j_793: 40, 114, 90, 169
j_694: 11, 116, 69, 179
j_889: 116, 70, 117, 194
j_471: 37, 113, 70, 173
j_361: 18, 136, 81, 163
j_882: 37, 113, 70, 194
j_752: 69, 182, 83, 163
has: 37, 113, 69
no
succ: 182
83
which: 69, 179
j_694
which: 182, 83, 163
j_752
succ: 40
114
which: 113, 70, 194
j_882

j_411: 73, 74, 113, 85, 63, 42, 127, 96, 52, 111, 165, 75, 36
j_137: 19, 174, 48, 141, 32, 124, 63, 127, 107, 178, 124, 50, 71
j_442: 83, 165, 70, 75, 146, 63, 122, 170, 122, 162, 149, 50, 49
j_569: 75, 70, 83, 146, 165, 63, 122, 183, 92, 140, 61, 80, 110
j_206: 25, 115, 103, 39, 135, 128, 161, 159, 101, 116, 67, 84, 106
which: 19, 174, 48, 141, 32, 124, 63, 127, 107, 178, 124, 50, 71
j_137
which: 75, 70, 83, 146, 165, 63, 122
j_569
which: 73, 74, 113, 85, 63, 42, 127, 96, 52, 111, 165
j_411
succ: 116
67

j_155: 89, 113, 93, 152, 119
j_199: 47, 83, 113, 46, 106
j_587: 115, 78, 72, 115, 118
j_736: 100, 126, 101, 55, 57
j_405: 73, 87, 110, 73, 76
j_520: 89, 46, 83, 87, 117
j_435: 95, 83, 87, 46, 59
j_339: 91, 103, 94, 100, 180
j_486: 83, 70, 99, 123, 150
j_550: 118, 41, 126, 72, 77
j_704: 63, 100, 139, 95, 100
which: 83, 87, 46
j_435
has: 110, 74
no
which: 46, 83
j_520
which: 83, 70, 99
j_486

j_590: 115, 124, 112, 82, 64, 45, 55
j_375: 98, 137, 35, 80, 92, 128, 74
j_770: 123, 62, 81, 108, 64, 150, 137
j_781: 142, 87, 83, 49, 59, 133, 114
j_842: 131, 172, 110, 138, 106, 105, 109
j_680: 89, 137, 99, 75, 106, 157, 53
j_956: 133, 128, 147, 70, 76, 114, 144
j_832: 58, 119, 110, 161, 120, 133, 95
has: 120, 133, 95
yes
succ: 150
137

j_561: 117, 114, 68, 131
j_688: 84, 161, 131, 53
j_424: 106, 32, 130, 162
j_965: 20, 105, 68, 19
j_922: 131, 19, 103, 170
j_445: 118, 44, 105, 132
common j_561 j_965: 
68
succ: 117
114
succ: 20
105
which: 44, 105
j_445
common j_922 j_561: 
131
common j_561 j_688: 
131

j_120: 93, 94, 96, 93, 93, 95
j_598: 98, 99, 99, 98, 99, 97
j_374: 96, 89, 90, 79, 80, 96
j_214: 70, 99, 73, 114, 114, 60
j_782: 135, 61, 159, 47, 46, 186
j_737: 99, 98, 98, 97, 97, 98
j_917: 98, 98, 59, 93, 93, 96
j_860: 94, 94, 94, 94, 93, 94
j_82: 79, 86, 86, 88, 90, 83
j_720: 61, 70, 55, 64, 67, 58
j_231: 89, 95, 94, 96, 96, 90
j_810: 95, 97, 95, 96, 96, 94
has: 73, 114
yes
which: 95, 97, 95, 96, 96, 94
j_810

j_746: 109, 116, 126, 100, 113, 98, 64, 126, 115, 89
j_567: 101, 97, 91, 79, 122, 102, 60, 133, 92, 118
j_788: 102, 96, 114, 115, 143, 79, 102, 119, 98, 94
j_714: 97, 94, 100, 106, 99, 98, 90, 79, 87, 93
j_57: 94, 103, 26, 142, 116, 80, 119, 93, 112, 121
j_565: 116, 98, 81, 102, 69, 117, 121, 74, 96, 94
succ: 99
98
which: 119, 98
j_788
common j_565 j_567: 
102
succ: 143
79

j_765: 102, 143, 135, 89, 94, 100, 136, 164, 52, 114
j_814: 100, 110, 125, 90, 97, 93, 113, 116, 90, 119
j_334: 49, 92, 74, 135, 47, 53, 144, 106, 100, 113
j_574: 148, 92, 74, 135, 47, 53, 144, 106, 100, 87
j_39: 161, 87, 47, 93, 175, 183, 8, 54, 123, 46
j_835: 48, 107, 112, 120, 40, 41, 166, 131, 83, 116
j_888: 103, 139, 125, 92, 97, 104, 129, 157, 56, 106
succ: 103
139
succ: 112
120

j_929: 98, 104, 105, 102, 107, 98, 97
j_485: 22, 105, 105, 102, 71, 109, 91
j_665: 107, 97, 96, 107, 83, 115, 104
j_933: 124, 102, 99, 103, 80, 103, 102
j_313: 22, 105, 105, 102, 71, 102, 97
j_146: 171, 98, 107, 98, 129, 99, 105
j_516: 105, 96, 110, 100, 105, 92, 98
j_27: 101, 97, 102, 108, 95, 109, 112
j_629: 124, 102, 99, 103, 112, 103, 102
j_217: 84, 97, 96, 107, 83, 115, 99
succ: 108
95
has: 83, 115, 104
yes
which: 22, 105, 105, 102, 71, 102, 97
j_313

j_491: 173, 145, 153, 136, 143, 166, 145
j_864: 149, 149, 156, 145, 141, 137, 145
j_488: 148, 146, 150, 149, 141, 158, 145
common j_491 j_488: 
145
has: 143, 166
yes
succ: 156
145

j_291: 82, 36, 131, 119, 162, 94, 137
j_907: 76, 73, 101, 104, 179, 175, 119
j_382: 71, 107, 87, 99, 164, 72, 71
j_625: 73, 92, 94, 101, 170, 152, 132
j_413: 72, 95, 73, 86, 119, 201, 131
succ: 82
36
common j_907 j_291: 
119
common j_625 j_413: 
73
has: 101, 104, 179, 175, 119
yes
common j_413 j_382: 
72

j_310: 102, 102, 184, 39, 99, 117, 168
j_754: 55, 101, 88, 119, 87, 123, 155
j_837: 100, 101, 55, 102, 104, 98, 80
j_874: 108, 99, 122, 108, 85, 84, 91
j_525: 84, 82, 54, 80, 76, 112, 112
has: 101, 88, 119, 87, 123
yes
common j_874 j_310: 
99
which: 108, 99
j_874
which: 99, 117
j_310
which: 55, 102
j_837

j_919: 104, 93, 124, 103, 117, 73, 83, 67, 95, 90, 129, 87, 156, 83, 124, 27, 79, 123, 96, 66
j_886: 121, 94, 92, 98, 125, 93, 94, 91, 95, 138, 145, 115, 49, 98, 86, 126, 135, 127, 118, 82
j_850: 136, 90, 91, 99, 168, 67, 70, 98, 137, 74, 102, 119, 59, 111, 124, 27, 79, 78, 113, 98
succ: 127
118
which: 104, 93, 124, 103
j_919
which: 136, 90, 91, 99, 168, 67, 70, 98, 137, 74, 102, 119, 59, 111, 124, 27, 79, 78, 113, 98
j_850
succ: 102
119
succ: 126
135

j_954: 72, 124, 120, 86, 64, 143, 125, 59, 104, 110, 52, 96, 126, 106, 60, 76, 75, 118, 23, 136, 25, 60, 147, 138, 129, 111, 136, 95, 80, 105, 49, 126, 65, 20, 66, 113, 142, 110, 128, 76, 97, 28, 16, 154, 14, 100, 67, 103, 107
j_139: 87, 53, 115, 107, 121, 104, 98, 112, 129, 51, 101, 98, 78, 97, 134, 83, 120, 97, 131, 94, 76, 91, 102, 89, 99, 120, 80, 93, 120, 68, 104, 91, 118, 128, 90, 176, 91, 60, 66, 74, 104, 122, 128, 93, 60, 123, 98, 121, 65
j_571: 87, 53, 115, 107, 121, 102, 98, 112, 129, 51, 94, 98, 78, 97, 134, 83, 120, 97, 131, 94, 121, 91, 102, 89, 99, 120, 80, 93, 120, 68, 104, 91, 118, 128, 90, 48, 91, 60, 66, 74, 104, 122, 128, 93, 130, 123, 98, 121, 65
j_815: 121, 154, 120, 92, 71, 104, 99, 79, 50, 169, 101, 100, 114, 118, 44, 126, 63, 96, 49, 89, 76, 123, 95, 129, 120, 69, 144, 110, 114, 156, 101, 101, 81, 65, 119, 176, 113, 152, 154, 159, 50, 64, 62, 118, 60, 69, 108, 69, 143
has: 104, 68, 120
no
succ: 28
16
which: 72, 124, 120, 86, 64, 143, 125, 59, 104, 110, 52, 96, 126, 106, 60, 76, 75, 118, 23, 136, 25, 60, 147, 138, 129, 111, 136, 95, 80, 105, 49, 126, 65, 20, 66, 113, 142, 110, 128, 76, 97, 28, 16, 154, 14, 100, 67, 103, 107
j_954

j_673: 54, 88, 154, 107, 86, 46, 159, 124, 53, 144, 27, 33, 151, 62, 85, 149, 116, 147, 103, 21, 35, 48, 56, 21, 40
j_614: 54, 93, 157, 111, 90, 44, 164, 126, 55, 146, 26, 33, 153, 65, 88, 151, 117, 152, 102, 19, 33, 46, 54, 19, 38
j_213: 78, 65, 80, 48, 60, 134, 70, 74, 111, 94, 125, 114, 86, 72, 81, 83, 121, 55, 98, 96, 98, 128, 109, 124, 104
j_623: 65, 151, 51, 128, 147, 75, 96, 40, 136, 41, 104, 129, 46, 150, 153, 45, 51, 112, 28, 92, 63, 49, 41, 87, 72
j_964: 86, 154, 88, 54, 107, 163, 60, 58, 129, 93, 148, 133, 82, 64, 82, 77, 141, 34, 98, 96, 96, 148, 115, 144, 160
j_94: 105, 96, 94, 98, 97, 97, 91, 100, 94, 94, 98, 97, 94, 98, 93, 95, 92, 93, 99, 104, 105, 100, 102, 100, 98
j_400: 63, 53, 71, 22, 43, 163, 100, 103, 129, 93, 148, 133, 99, 64, 82, 77, 141, 34, 98, 96, 96, 148, 115, 144, 160
j_939: 57, 173, 51, 149, 169, 61, 110, 35, 144, 35, 98, 131, 43, 169, 173, 41, 41, 132, 13, 86, 50, 29, 23, 76, 57
j_436: 54, 88, 154, 107, 86, 46, 159, 124, 53, 144, 27, 33, 151, 62, 85, 149, 116, 147, 103, 25, 38, 50, 58, 25, 42
j_962: 63, 54, 72, 22, 43, 164, 61, 58, 130, 94, 149, 133, 82, 64, 82, 77, 142, 35, 98, 96, 95, 148, 114, 144, 161
j_696: 105, 96, 94, 98, 97, 97, 91, 100, 94, 94, 98, 97, 94, 98, 93, 95, 92, 93, 99, 104, 40, 100, 102, 100, 98
has: 133, 82, 64, 82
yes
common j_673 j_696: 
40
has: 93, 93, 99, 104
no
has: 48, 35
no
has: 109, 123
no
has: 43, 169, 173, 41
yes
which: 54, 88, 154, 107, 86, 46, 159, 124, 53, 144, 27, 33, 151, 62, 85, 149, 116, 147, 103, 21, 35, 48, 56, 21, 40
j_673

j_467: 96, 77, 100, 89, 104
j_812: 84, 69, 97, 82, 75
j_861: 96, 90, 102, 92, 102
j_592: 116, 131, 105, 119, 87
j_897: 104, 114, 96, 105, 100
j_165: 68, 20, 94, 54, 128
j_299: 118, 135, 111, 123, 80
j_353: 90, 69, 100, 85, 108
j_691: 84, 71, 95, 87, 74
j_59: 79, 52, 96, 75, 117
common j_59 j_812: 
75
has: 102, 92, 102
yes

j_946: 114, 71, 66, 53, 79, 71, 114, 137
j_13: 66, 79, 53, 115, 115, 116, 102, 61
j_191: 24, 144, 70, 122, 90, 114, 122, 45
which: 66, 53, 79, 71, 114
j_946
common j_191 j_946: 
114
succ: 70
122
succ: 116
102
has: 143, 70
no
has: 79, 53, 115, 115, 116
yes
which: 66, 79, 53, 115, 115
j_13

j_267: 87, 58, 91, 102, 106, 123, 118, 121, 93, 130, 96, 68, 79, 44, 91, 90, 103, 111, 169, 66, 94, 82, 97, 107, 89, 114, 96, 96, 79
j_414: 132, 58, 91, 102, 106, 96, 118, 121, 93, 130, 96, 131, 79, 44, 91, 90, 103, 111, 169, 66, 94, 82, 97, 131, 89, 114, 96, 96, 79
j_768: 132, 58, 91, 102, 156, 96, 118, 121, 93, 130, 104, 131, 79, 44, 91, 90, 103, 111, 169, 66, 94, 82, 97, 107, 89, 114, 96, 96, 79
has: 82, 97, 107
yes
which: 132, 58, 91, 102, 106, 96, 118, 121, 93, 130, 96, 131, 79, 44, 91, 90, 103, 111, 169, 66, 94, 82, 97, 131, 89, 114, 96, 96, 79
j_414

j_681: 94, 62, 101, 108, 113, 60
j_451: 87, 48, 61, 108, 109, 55
j_534: 93, 94, 170, 128, 87, 100
j_263: 85, 108, 101, 62, 132, 27
which: 85, 108, 101, 62, 132, 27
j_263
has: 132, 27
yes
which: 62, 101, 108
j_681
succ: 109
55
succ: 61
108

j_156: 63, 154, 63, 87, 84, 97, 95, 149, 142, 112, 122, 88, 74, 132, 113, 81, 93, 88, 122, 119, 124, 85, 114, 79
j_638: 68, 75, 50, 118, 102, 149, 76, 86, 99, 78, 114, 85, 82, 33, 124, 104, 113, 81, 106, 121, 84, 96, 104, 115
j_481: 68, 75, 50, 118, 102, 149, 76, 86, 99, 78, 114, 85, 82, 33, 124, 104, 113, 81, 106, 121, 84, 121, 104, 115
j_950: 107, 121, 84, 85, 84, 33, 124, 104, 113, 81, 105, 108, 71, 90, 97, 72, 102, 66, 120, 110, 117, 74, 115, 90
j_725: 68, 93, 48, 96, 81, 165, 123, 112, 86, 99, 87, 69, 116, 66, 97, 100, 115, 60, 80, 102, 79, 103, 67, 113
j_935: 138, 43, 145, 130, 111, 88, 112, 58, 52, 102, 101, 92, 107, 90, 110, 118, 95, 128, 83, 101, 77, 129, 88, 118
j_977: 137, 34, 103, 132, 71, 99, 121, 106, 68, 126, 106, 75, 72, 132, 116, 83, 97, 99, 89, 124, 70, 132, 96, 103
has: 122, 118
no
has: 81, 92, 88
no
has: 83, 85
no
has: 67, 103, 79
no
which: 68, 75, 50, 118, 102, 149, 76, 86, 99, 78, 114, 85, 82, 33, 124, 104, 113, 81, 106, 121, 84, 121, 104, 115
j_481
has: 74, 115, 91
no

j_364: 127, 75, 161, 105, 74, 176, 52, 55, 99, 38, 153, 59, 40, 118, 140, 131, 57, 149, 109, 70, 157, 41, 19, 151, 133, 112, 122, 96, 107, 135, 120, 112, 121
j_243: 166, 133, 110, 113, 80, 79, 153, 131, 72, 55, 168, 75, 55, 118, 179, 127, 75, 161, 105, 75, 176, 52, 55, 165, 146, 148, 102, 53, 61, 104, 85, 97, 113
j_212: 166, 133, 110, 113, 80, 79, 153, 131, 72, 55, 168, 75, 55, 118, 179, 127, 75, 161, 105, 75, 176, 52, 55, 165, 146, 148, 102, 53, 111, 107, 103, 119, 115
has: 70, 157, 41, 19
yes
which: 166, 133, 110, 113, 80, 79, 153, 131, 72, 55, 168, 75, 55, 118, 179, 127, 75, 161, 105, 75, 176, 52, 55, 165, 146, 148, 102, 53, 61, 104, 85, 97, 113
j_243
which: 166, 133, 110, 113, 80, 79, 153, 131, 72, 55, 168, 75, 55, 118, 179, 127, 75, 161, 105, 75, 176, 52, 55, 165, 146, 148, 102, 53, 111, 107, 103, 119, 115
j_212
has: 55, 165, 146
yes

j_251: 96, 80, 102, 92, 104
j_582: 95, 117, 104, 92, 101
j_759: 83, 94, 161, 56, 75
j_193: 96, 122, 105, 92, 98
j_538: 181, 115, 62, 100, 50
j_461: 174, 161, 56, 75, 94
j_586: 52, 137, 105, 63, 101
j_852: 135, 121, 119, 86, 106
j_988: 87, 117, 106, 92, 109
j_838: 79, 129, 83, 92, 133
which: 80, 102
j_251
which: 83, 92
j_838
succ: 174
161
which: 94, 161, 56, 75
j_759
succ: 102
92

j_187: 67, 108, 64, 118, 93, 85, 92, 77, 96, 146, 63, 37, 165, 186, 72, 148, 136, 53, 97
j_735: 67, 108, 64, 166, 93, 85, 92, 77, 46, 96, 85, 161, 165, 186, 72, 148, 136, 53, 97
j_921: 67, 108, 64, 166, 93, 85, 92, 77, 96, 161, 46, 85, 97, 115, 74, 151, 83, 124, 126
has: 93, 85, 92, 77
yes
which: 96, 161, 46, 85
j_921

j_632: 30, 148, 101, 100, 99
j_846: 4, 141, 60, 103, 109
j_254: 162, 157, 69, 154, 57
j_558: 140, 61, 64, 44, 177
j_729: 148, 197, 85, 95, 60
j_607: 86, 89, 153, 190, 146
j_69: 170, 97, 90, 34, 144
j_228: 34, 90, 97, 170, 134
j_352: 27, 25, 117, 90, 146
j_302: 153, 134, 117, 42, 176
has: 157, 69
yes
succ: 89
153
has: 61, 140
no
succ: 44
177
common j_302 j_228: 
134
which: 170, 97, 90, 34
j_69

j_604: 78, 86, 85, 104, 103, 77, 77, 132, 67, 88, 106, 81, 89, 102, 105, 101, 103, 108, 89, 105, 95, 78, 114, 95, 69, 88, 89, 107, 94, 103, 101, 115, 108, 89, 76, 77, 97, 99, 112, 112, 120, 95, 65, 92, 119, 90, 91, 103, 61, 86, 119, 95, 142, 96
j_460: 78, 86, 85, 104, 103, 77, 77, 132, 67, 88, 106, 81, 89, 102, 105, 101, 103, 108, 89, 105, 95, 78, 114, 95, 69, 88, 89, 107, 94, 103, 101, 115, 108, 89, 76, 77, 97, 99, 112, 112, 120, 95, 65, 92, 128, 90, 91, 103, 61, 86, 119, 95, 142, 96
j_466: 112, 84, 116, 71, 85, 74, 116, 105, 129, 109, 125, 108, 102, 129, 111, 115, 88, 108, 112, 81, 92, 105, 96, 112, 119, 111, 95, 83, 103, 81, 98, 85, 101, 82, 89, 123, 61, 79, 89, 102, 88, 108, 102, 110, 95, 119, 129, 95, 104, 70, 95, 78, 63, 97
j_847: 112, 84, 116, 71, 85, 74, 116, 105, 129, 109, 125, 108, 102, 129, 111, 115, 88, 108, 112, 81, 92, 105, 96, 112, 119, 111, 95, 83, 103, 87, 98, 85, 101, 82, 89, 123, 61, 79, 89, 102, 88, 108, 102, 110, 95, 128, 97, 107, 89, 57, 124, 45, 91, 72
which: 112, 84, 116, 71, 85, 74, 116, 105, 129, 109, 125, 108, 102, 129, 111, 115, 88, 108, 112, 81, 92, 105, 96, 112, 119, 111, 95, 83, 103, 87, 98, 85, 101, 82, 89, 123, 61, 79, 89, 102, 88, 108, 102, 110, 95, 128, 97, 107, 89, 57, 124, 45, 91, 72
j_847
has: 101, 129, 111
no
which: 129, 95
j_466

j_658: 68, 60, 94, 134, 138, 102
j_531: 41, 126, 147, 144, 113, 33
j_878: 75, 99, 125, 58, 144, 67
j_175: 139, 95, 59, 68, 114, 139
j_113: 29, 131, 139, 37, 144, 64
j_138: 70, 57, 60, 84, 115, 139
j_388: 125, 137, 126, 101, 74, 63
j_504: 139, 159, 135, 93, 53, 37
j_9: 61, 95, 132, 144, 125, 86
j_900: 138, 106, 66, 73, 118, 138
j_522: 115, 159, 147, 88, 47, 49
has: 139, 159, 135
yes
has: 138, 106, 66, 73, 118
yes

j_86: 93, 106, 90, 86, 67, 101, 88, 124, 66, 91
j_240: 105, 87, 104, 100, 120, 121, 103, 106, 108, 86
j_380: 97, 104, 117, 104, 112, 102, 100, 121, 120, 86
j_73: 90, 80, 109, 94, 98, 96, 91, 32, 99, 100
j_297: 95, 106, 94, 96, 63, 80, 94, 152, 91, 88
j_870: 104, 200, 107, 115, 105, 101, 113, 82, 112, 179
j_181: 100, 59, 96, 101, 94, 100, 99, 49, 103, 49
j_871: 102, 95, 97, 96, 101, 107, 104, 78, 99, 85
j_111: 80, 109, 94, 98, 95, 112, 105, 106, 100, 142
j_710: 112, 115, 107, 96, 136, 110, 111, 133, 93, 115
j_381: 107, 146, 98, 99, 104, 113, 97, 73, 105, 146
has: 99, 104
yes
has: 96, 63, 80, 94
yes
which: 80, 109, 94, 98, 96
j_73

